Below are the code and all the weights of a small trained network. Each question names an input and a target symbol and asks about switching units off, where a switched-off unit gives its printed mean instead of its output.

import numpy as np


def w(rows, s, z=0):
    codes = np.array(rows[::2]) - 128.0
    scale = np.full(codes.shape[1], s)
    scale[-1] = z or s
    return codes * scale


def norm(h):
    return h / np.sqrt((h * h).mean(-1, keepdims=True) + 1e-5)


def f(y):
    return np.maximum(y, 0)


def softmax(a):
    e = np.exp(a - a.max(-1, keepdims=True))
    return e / e.sum(-1, keepdims=True)


def log_softmax(a):
    a = a - a.max(-1, keepdims=True)
    return a - np.log(np.exp(a).sum(-1, keepdims=True))


def net(x, mask):
    ids = ['αγεζθξπστψ'.index(c) for c in x.split()]
    T = len(ids)
    res = E[ids] + P[:T]
    r = norm(res)
    for j in range(2):
        rows = slice(3 * j, 3 * j + 3)
        q, k, v = (r @ M[0][rows].T for M in (Q, K, V))
        z = softmax(np.where(np.tri(T) > 0, q @ k.T / 3**0.5, -1e9)) @ v
        o = O[0][rows]
        res = res + np.where(mask[j], z, o[:, -1]) @ o[:, :-1]
    y = f(norm(res) @ A[0][:, :-1].T + A[0][:, -1])
    res = res + np.where(mask[2:10], y, B[0][:, -1]) @ B[0][:, :-1]
    return log_softmax(norm(res)[-1] @ U[:, :-1].T + U[:, -1])


Q, K, V, O, A, B = {}, {}, {}, {}, {}, {}
E = w([
[84,155,165,122,189,232],'α',
[70,84,135,158,145,119],'γ',
[119,105,142,161,224,71],'ε',
[190,167,143,56,116,212],'ζ',
[112,182,81,50,92,76],'θ',
[110,116,160,79,76,159],'ξ',
[140,159,178,189,102,155],'π',
[113,73,61,79,154,146],'σ',
[254,204,187,199,172,129],'τ',
[152,76,115,99,88,90],'ψ',
],0.021)
P = w([
[19,150,65,187,39,198],'0',
[38,153,87,151,74,176],'1',
[60,141,111,124,97,137],'2',
[74,142,133,101,106,119],'3',
[81,155,150,76,125,104],'4',
[103,162,198,68,158,95],'5',
[118,180,213,54,176,87],'6',
[120,181,253,42,185,82],'7',
],0.0066)
Q[0] = w([
[147,110,157,118,169,91],'h1',
[199,166,127,220,108,100],'h1',
[135,188,184,148,137,119],'h1',
[3,196,216,170,61,51],'h2',
[142,243,157,116,172,161],'h2',
[159,141,142,92,105,38],'h2',
],0.029)
K[0] = w([
[126,167,141,108,136,94],'h1',
[130,179,113,229,112,168],'h1',
[96,150,160,129,146,123],'h1',
[120,107,253,122,104,90],'h2',
[143,234,149,95,137,113],'h2',
[182,117,143,114,89,82],'h2',
],0.036)
V[0] = w([
[166,212,30,253,94,164],'h1',
[184,143,146,174,70,89],'h1',
[209,46,147,193,171,147],'h1',
[205,114,106,106,50,150],'h2',
[72,75,183,153,89,77],'h2',
[20,152,111,144,64,209],'h2',
],0.023)
O[0] = w([
[242,80,212,4,209,142,6],'h1',
[217,102,106,134,88,159,69],'h1',
[190,120,97,168,227,137,25],'h1',
[117,119,192,200,90,28,127],'h2',
[113,25,94,108,84,114,152],'h2',
[47,97,81,221,93,205,252],'h2',
],0.015,0.017)
A[0] = w([
[109,189,121,24,31,125,152],'n1',
[171,70,176,156,134,173,2],'n2',
[154,145,155,135,59,75,71],'n3',
[110,104,127,119,79,181,185],'n4',
[161,86,109,116,113,28,55],'n5',
[128,70,53,143,253,47,80],'n6',
[151,91,199,87,115,18,167],'n7',
[67,114,56,82,113,82,153],'n8',
],0.026,0.0055)
B[0] = w([
[178,49,184,110,171,143,199],'n1',
[85,197,101,90,67,84,155],'n2',
[124,154,100,201,89,171,163],'n3',
[192,137,140,98,140,110,231],'n4',
[118,170,72,143,102,184,140],'n5',
[60,83,167,252,131,99,144],'n6',
[205,117,69,127,201,173,147],'n7',
[158,148,128,92,146,52,249],'n8',
],0.033,0.019)
U = w([
[90,146,117,112,147,227,219],'α',
[119,47,25,76,151,135,54],'γ',
[126,46,135,218,212,128,134],'ε',
[148,214,247,175,117,157,153],'ζ',
[154,69,220,108,126,129,111],'θ',
[73,57,157,129,26,138,75],'ξ',
[158,185,154,50,37,131,107],'π',
[110,198,143,72,187,42,174],'σ',
[207,181,147,142,185,125,255],'τ',
[247,159,17,182,81,123,1],'ψ',
],0.012,0.0045)

Each question gives the input, a string of symbols that net reads in full, and the target symbol t.
The units are the heads (3 rows each of Q, K, V and O) and the neurons (one row each of A and B). Each row of codes is followed by its name. A weight is (code - 128) times the scale printed after its matrix; where a second scale follows, it is the last column's (O, A, B and U).
mask holds one flag per unit, heads first, then neurons. A switched-off unit (its flag False) gives its mean, the last column of its rows in O or B, instead of its output. The means were averaged over made-up inputs and are rounded, as every weight is.
A unit's drop is (log p(t) with every unit on - log p(t) with that unit switched off) / (log p(t) with every unit on - log p(t) with every unit switched off).
unit that matters most: the unit with the biggest drop
top k neurons: the k neurons with the biggest drops, biggest first
which heads matter: for each layer, one digit per head in row order, 1 if its drop is at least 0.15 and else 0, layers parted by /
drop when u is switched off: that unit's drop, to one decimal
input π ψ π τ ε ε ξ θ, target ξ: top neuron -> [n1]
input α α α ζ ψ θ ψ ζ, target ψ: which heads matter -> 10
input π σ σ ε σ ζ σ ψ, target ψ: which heads matter -> 11
input γ ψ ψ θ ψ ε, target ψ: which heads matter -> 01
input γ θ γ, target θ: which heads matter -> 10
input θ ε ξ σ ζ, target σ: which heads matter -> 10
input ζ π ξ θ σ α ψ γ, target ψ: which heads matter -> 10
input σ ψ θ ξ ε, target ξ: which heads matter -> 11
input σ ε ξ θ, target ξ: which heads matter -> 11
input σ τ π γ τ α α, target α: top 2 neurons -> [n8, n2]
input π ξ γ ζ σ σ σ, target σ: top 2 neurons -> [n8, n3]
input σ σ ξ γ τ τ α θ, target τ: top 3 neurons -> [n7, n1, n3]
input ξ π σ ζ α ψ σ τ, target τ: which heads matter -> 01
input τ σ ξ θ ε, target ξ: which heads matter -> 11
input ζ θ ζ ξ π, target π: unit that matters most -> n2
input σ ε σ σ α θ α, target θ: top 2 neurons -> [n1, n2]
input σ θ τ ε τ, target τ: which heads matter -> 10
input ε ε θ ε, target θ: which heads matter -> 00
input σ σ ψ ξ ε, target ε: top 2 neurons -> [n6, n2]
input σ ξ θ ξ ε ζ, target ξ: top 2 neurons -> [n1, n7]
input π π ψ τ θ γ σ ζ, target σ: top neuron -> [n8]
input γ α ψ π, target π: top 2 neurons -> [n2, n8]
input π ε ε ψ ζ, target ζ: drop when h1 is switched off -> -0.2
input θ σ τ ξ ξ ζ, target ξ: drop when h1 is switched off -> 0.6
